Below is a small trained network, with its code and all its weights. Each question gives an input and a target symbol and asks what happens when units are switched off, that is, made to give their printed mean instead of their output.

import numpy as np


def w(rows, s, z=0):
    codes = np.array(rows[::2]) - 128.0
    scale = np.full(codes.shape[1], s)
    scale[-1] = z or s
    return codes * scale


def f(y):
    return np.maximum(y, 0)


def softmax(a):
    e = np.exp(a - a.max(-1, keepdims=True))
    return e / e.sum(-1, keepdims=True)


def log_softmax(a):
    a = a - a.max(-1, keepdims=True)
    return a - np.log(np.exp(a).sum(-1, keepdims=True))


def net(x, mask):
    ids = ['βδεθλμπστφω'.index(c) for c in x.split()]
    T = len(ids)
    res = E[ids] + P[:T]
    u = 0
    for l in range(3):
        q, k, v = (res @ M[l].T for M in (Q, K, V))
        z = softmax(np.where(np.tri(T) > 0, q @ k.T / 3**0.5, -1e9)) @ v
        res = res + np.where(mask[u], z, O[l][:, -1]) @ O[l][:, :-1]
        u += 1
        y = f(res @ A[l][:, :-1].T + A[l][:, -1])
        res = res + np.where(mask[u : u + 4], y, B[l][:, -1]) @ B[l][:, :-1]
        u += 4
    return log_softmax(res[-1] @ U[:, :-1].T + U[:, -1])


Q, K, V, O, A, B = {}, {}, {}, {}, {}, {}
E = w([
[150,60,255],'β',
[20,110,136],'δ',
[145,157,1],'ε',
[64,120,172],'θ',
[106,44,223],'λ',
[206,132,52],'μ',
[205,161,80],'π',
[68,174,188],'σ',
[201,82,42],'τ',
[204,111,51],'φ',
[174,93,32],'ω',
],0.015)
P = w([
[117,170,154],'0',
[31,27,10],'1',
[85,84,69],'2',
[94,114,76],'3',
[119,111,97],'4',
[116,119,96],'5',
[128,123,101],'6',
],0.011)
Q[0] = w([
[143,252,222],'L0H0',
[98,246,180],'L0H0',
[234,153,175],'L0H0',
],0.0043)
K[0] = w([
[79,84,140],'L0H0',
[2,201,121],'L0H0',
[92,43,117],'L0H0',
],0.0049)
V[0] = w([
[106,7,62],'L0H0',
[131,153,148],'L0H0',
[105,255,152],'L0H0',
],0.0071)
O[0] = w([
[23,57,1,251],'L0H0',
[221,110,215,100],'L0H0',
[205,91,199,166],'L0H0',
],0.0055,0.0016)
A[0] = w([
[140,47,114,2],'L0N0',
[46,147,87,55],'L0N1',
[1,178,127,139],'L0N2',
[140,195,194,79],'L0N3',
],0.009,0.0044)
B[0] = w([
[190,155,158,145],'L0N0',
[205,89,146,202],'L0N1',
[171,86,203,254],'L0N2',
[87,255,72,160],'L0N3',
],0.0079,0.0069)
Q[1] = w([
[204,110,119],'L1H0',
[74,189,156],'L1H0',
[142,88,1],'L1H0',
],0.0099)
K[1] = w([
[146,149,42],'L1H0',
[45,201,89],'L1H0',
[197,254,155],'L1H0',
],0.008)
V[1] = w([
[75,137,113],'L1H0',
[158,150,147],'L1H0',
[2,108,102],'L1H0',
],0.015)
O[1] = w([
[216,90,194,121],'L1H0',
[8,207,173,254],'L1H0',
[255,166,174,138],'L1H0',
],0.0071,0.00097)
A[1] = w([
[254,63,193,2],'L1N0',
[164,131,189,148],'L1N1',
[193,153,145,37],'L1N2',
[208,35,16,85],'L1N3',
],0.0086,0.0041)
B[1] = w([
[38,65,65,251],'L1N0',
[139,56,220,213],'L1N1',
[42,23,28,135],'L1N2',
[129,254,163,253],'L1N3',
],0.0068,0.0063)
Q[2] = w([
[64,158,254],'L2H0',
[116,125,176],'L2H0',
[142,199,40],'L2H0',
],0.0093)
K[2] = w([
[253,77,103],'L2H0',
[187,69,206],'L2H0',
[25,248,249],'L2H0',
],0.0076)
V[2] = w([
[158,122,66],'L2H0',
[254,163,154],'L2H0',
[184,51,124],'L2H0',
],0.0087)
O[2] = w([
[148,156,223,8],'L2H0',
[250,96,137,2],'L2H0',
[138,231,157,69],'L2H0',
],0.013,0.0063)
A[2] = w([
[127,241,253,220],'L2N0',
[58,80,188,3],'L2N1',
[57,46,154,88],'L2N2',
[152,187,181,107],'L2N3',
],0.012,0.005)
B[2] = w([
[191,20,68,174],'L2N0',
[255,158,154,201],'L2N1',
[167,147,199,249],'L2N2',
[97,53,104,136],'L2N3',
],0.0095,0.02)
U = w([
[39,68,128,135],'β',
[149,163,88,113],'δ',
[130,131,98,172],'ε',
[111,86,50,86],'θ',
[153,164,91,104],'λ',
[47,146,154,194],'μ',
[120,85,227,163],'π',
[100,9,116,89],'σ',
[199,122,86,2],'τ',
[55,106,116,190],'φ',
[195,80,129,114],'ω',
],0.013,0.0082)

Each question gives the input, a string of symbols that net reads in full, and the target symbol t.
The units are the heads (3 rows each of Q, K, V and O) and the neurons (one row each of A and B). Each row of codes is followed by its name. A weight is (code - 128) times the scale printed after its matrix; where a second scale follows, it is the last column's (O, A, B and U).
mask holds one flag per unit, layer by layer, with each layer's heads first. A switched-off unit (its flag False) gives its mean, the last column of its rows in O or B, instead of its output. The means were averaged over made-up inputs and are rounded, as every weight is.
A unit's drop is (log p(t) with every unit on - log p(t) with that unit switched off) / (log p(t) with every unit on - log p(t) with every unit switched off).
The circuit of an input: a set's keep is (log p(t) with only the set's units on - log p(t) with every unit switched off) / (log p(t) with every unit on - log p(t) with every unit switched off). Starting from the 12 units with the biggest drops (on a tie, the unit counted first), units are removed one at a time, each time the one whose removal leaves the highest keep (on an exact tie, the one counted first), for as long as the keep stays at least 0.8.
circuit, biggest first: the units of the circuit, biggest drop first
most important unit: the unit with the biggest drop
k most important neurons: the k neurons with the biggest drops, biggest first
k most important neurons of layer l: the k neurons of layer l with the biggest drops, biggest first
input π θ μ φ, target π: circuit, biggest first	L2N2, L2H0, L1H0, L2N1
input π σ τ, target π: circuit, biggest first	L2N2, L1H0, L2H0, L2N1
input π σ σ σ π, target π: circuit, biggest first	L1H0, L2H0, L2N2, L2N1
input θ β π ε, target θ: circuit, biggest first	L0H0, L2H0, L0N1, L1H0
input π σ σ σ θ ω μ, target π: circuit, biggest first	L1H0, L2H0, L2N2, L2N1
input σ σ σ ε π ω π, target σ: circuit, biggest first	L2H0, L0N3, L1H0
input β φ ω θ β ω τ, target β: most important unit	L1H0
input σ ε ε, target σ: circuit, biggest first	L2H0, L0H0, L0N3, L0N2
input β σ θ σ ε, target β: circuit, biggest first	L1H0, L2H0
input σ π θ δ μ β μ, target σ: circuit, biggest first	L2H0, L1H0
input π ε μ σ δ σ, target ω: circuit, biggest first	L2H0, L2N0
input φ μ θ θ σ ω, target φ: 2 most important neurons of layer 0	L0N1, L0N2
input φ σ σ ω σ σ σ, target σ: 3 most important neurons of layer 2	L2N0, L2N1, L2N2
input θ θ π, target θ: 2 most important neurons of layer 0	L0N1, L0N2
input λ λ φ δ, target π: 3 most important neurons	L1N0, L0N2, L1N3
input θ σ σ π π θ, target ω: circuit, biggest first	L2H0, L2N0
input μ μ ω β τ μ π, target μ: circuit, biggest first	L1H0, L2H0
input σ θ σ δ θ ε π, target σ: circuit, biggest first	L2H0, L0H0, L0N3, L1H0
input δ θ σ ω φ φ, target δ: most important unit	L1N3
input σ δ ω, target σ: circuit, biggest first	L2H0, L0N3
input θ ω π ω π, target θ: most important unit	L0H0
input ε λ β σ ε σ, target ω: 4 most important neurons	L2N0, L0N2, L1N3, L1N1
input θ μ μ, target θ: 2 most important neurons	L2N2, L0N1
input μ θ σ σ θ μ, target μ: 2 most important neurons	L2N0, L1N3
input ε λ σ ε σ σ, target σ: 2 most important neurons	L2N0, L0N0
input δ ε λ π θ ω, target δ: 2 most important neurons	L1N3, L0N2
input λ μ σ β μ, target λ: most important unit	L1N3
